Here is a tiny trained network, its code and every weight. The questions are about switching its units off for an input and a class, where a switched-off unit gives its printed mean instead of its output.

import numpy as np


def w(rows, s, z=0):
    codes = np.array(rows[::2]) - 128.0
    scale = np.full(codes.shape[1], s)
    scale[-1] = z or s
    return codes * scale


def norm(h):
    return h / np.sqrt((h * h).mean(-1, keepdims=True) + 1e-5)


def f(y):
    return np.maximum(y, 0)


def log_softmax(a):
    a = a - a.max(-1, keepdims=True)
    return a - np.log(np.exp(a).sum(-1, keepdims=True))


def net(x, mask):
    res = np.array(x, float).reshape(1, 8) / 4 @ E
    u = 0
    for l in range(4):
        y = f(norm(res) @ A[l][:, :-1].T + A[l][:, -1])
        res = res + np.where(mask[u : u + 9], y, B[l][:, -1]) @ B[l][:, :-1]
        u += 9
    return log_softmax(norm(res)[-1] @ U[:, :-1].T + U[:, -1])


A, B = {}, {}
E = w([
[130,125,128],'x0',
[131,175,254],'x1',
[126,126,127],'x2',
[126,125,128],'x3',
[125,130,127],'x4',
[130,126,128],'x5',
[84,176,105],'x6',
[154,70,154],'x7',
],0.0057)
A[0] = w([
[214,20,116,134],'L0N0',
[63,156,97,39],'L0N1',
[149,165,25,4],'L0N2',
[1,100,104,63],'L0N3',
[123,179,226,127],'L0N4',
[69,214,212,114],'L0N5',
[199,162,90,121],'L0N6',
[158,185,50,129],'L0N7',
[59,31,136,50],'L0N8',
],0.006,0.0023)
B[0] = w([
[68,114,62,241],'L0N0',
[89,143,89,157],'L0N1',
[21,153,159,191],'L0N2',
[51,157,137,169],'L0N3',
[239,211,104,251],'L0N4',
[194,96,55,251],'L0N5',
[5,75,147,155],'L0N6',
[24,87,253,200],'L0N7',
[169,116,90,158],'L0N8',
],0.0049,0.0034)
A[1] = w([
[186,94,88,53],'L1N0',
[184,115,99,1],'L1N1',
[247,106,104,210],'L1N2',
[95,122,75,141],'L1N3',
[126,157,127,48],'L1N4',
[115,248,160,108],'L1N5',
[139,77,111,175],'L1N6',
[151,128,146,98],'L1N7',
[223,117,220,200],'L1N8',
],0.011,0.0024)
B[1] = w([
[168,94,48,160],'L1N0',
[166,142,109,145],'L1N1',
[107,189,74,240],'L1N2',
[88,116,201,202],'L1N3',
[156,130,148,135],'L1N4',
[253,132,75,209],'L1N5',
[81,38,95,175],'L1N6',
[86,125,129,150],'L1N7',
[33,196,84,254],'L1N8',
],0.0072,0.0066)
A[2] = w([
[143,203,139,184],'L2N0',
[180,64,129,99],'L2N1',
[110,154,111,81],'L2N2',
[48,1,188,254],'L2N3',
[103,190,238,161],'L2N4',
[228,4,76,33],'L2N5',
[171,79,131,94],'L2N6',
[157,117,186,37],'L2N7',
[142,220,86,195],'L2N8',
],0.0071,0.002)
B[2] = w([
[89,86,189,199],'L2N0',
[161,234,58,141],'L2N1',
[107,172,155,154],'L2N2',
[214,56,161,253],'L2N3',
[76,52,89,156],'L2N4',
[95,143,15,165],'L2N5',
[63,254,126,136],'L2N6',
[173,211,157,128],'L2N7',
[81,71,173,245],'L2N8',
],0.0057,0.0053)
A[3] = w([
[76,150,3,153],'L3N0',
[4,171,116,153],'L3N1',
[146,233,156,155],'L3N2',
[210,240,22,196],'L3N3',
[95,150,97,117],'L3N4',
[155,222,140,152],'L3N5',
[200,83,102,4],'L3N6',
[125,146,9,38],'L3N7',
[96,49,117,109],'L3N8',
],0.0066,0.0031)
B[3] = w([
[110,254,227,249],'L3N0',
[92,119,144,236],'L3N1',
[150,77,108,197],'L3N2',
[167,100,180,253],'L3N3',
[163,163,117,165],'L3N4',
[194,94,100,191],'L3N5',
[110,161,152,133],'L3N6',
[150,188,161,177],'L3N7',
[134,106,201,196],'L3N8',
],0.006,0.0054)
U = w([
[96,56,165,200],'0',
[12,189,172,131],'1',
[154,255,151,190],'2',
[242,170,129,4],'3',
[135,100,8,50],'4',
],0.016,0.0031)

Each question gives the input, the list of numbers given to net, and the class t.
The units are the neurons (one row each of A and B). Each row of codes is followed by its name. A weight is (code - 128) times the scale printed after its matrix; where a second scale follows, it is the last column's (A, B and U).
mask holds one flag per neuron, layer by layer. A switched-off neuron (its flag False) gives its mean, the last column of its row in B, instead of its output. The means were averaged over made-up inputs and are rounded, as every weight is.
A unit's drop is (log p(t) with every unit on - log p(t) with that unit switched off) / (log p(t) with every unit on - log p(t) with every unit switched off).
The circuit of an input: a set's keep is (log p(t) with only the set's units on - log p(t) with every unit switched off) / (log p(t) with every unit on - log p(t) with every unit switched off). Starting from the 12 units with the biggest drops (on a tie, the unit counted first), units are removed one at a time, each time the one whose removal leaves the highest keep (on an exact tie, the one counted first), for as long as the keep stays at least 0.8.
units of the circuit, in order: the units of the circuit, biggest drop first
most important unit: the unit with the biggest drop
k most important neurons: the k neurons with the biggest drops, biggest first
k most important neurons of layer l: the k neurons of layer l with the biggest drops, biggest first
drop of u: that unit's drop, to one decimal
input [-6,1,-5,7,5,5,7,4], class 2: units of the circuit, in order	L1N5
input [-3,3,-2,5,-4,-6,7,-7], class 3: 2 most important neurons	L1N5, L1N8
input [7,-1,-7,-6,-6,3,-6,3], class 4: 3 most important neurons	L0N0, L1N6, L0N4
input [-8,-8,-6,-6,-3,-6,-8,-8], class 0: 3 most important neurons	L1N8, L1N2, L2N3
input [-3,-6,7,-3,1,-3,-1,-4], class 0: units of the circuit, in order	L1N8, L1N3, L0N7
input [5,-8,-5,-5,5,-7,1,4], class 0: units of the circuit, in order	L1N5, L1N3, L1N8
input [-3,-2,-1,-4,-2,2,-7,-7], class 0: 2 most important neurons of layer 1	L1N8, L1N2
input [-6,-1,5,3,1,-8,2,1], class 0: 2 most important neurons	L1N8, L1N2
input [-1,1,-6,1,-7,8,2,5], class 2: 2 most important neurons of layer 3	L3N0, L3N7
input [-4,-7,-6,4,3,-2,2,0], class 1: 2 most important neurons	L1N5, L0N2
input [-2,-4,-7,4,7,1,-6,8], class 4: 2 most important neurons	L1N6, L2N5
input [-1,-1,2,-6,-1,-3,-1,2], class 4: 2 most important neurons of layer 3	L3N0, L3N3
input [-4,-1,-1,-5,-6,-6,-6,4], class 4: 2 most important neurons	L0N0, L1N6
input [-5,2,6,-6,-4,2,8,6], class 2: most important unit	L0N5
input [5,2,-5,7,0,7,-5,3], class 1: 2 most important neurons of layer 1	L1N8, L1N5
input [5,2,3,8,-6,-4,-1,5], class 1: drop of L1N5	0.2
input [1,-6,7,7,3,-6,-4,-4], class 0: drop of L1N8	0.3
input [-8,-3,6,-3,-4,-3,-7,4], class 4: drop of L1N6	0.3
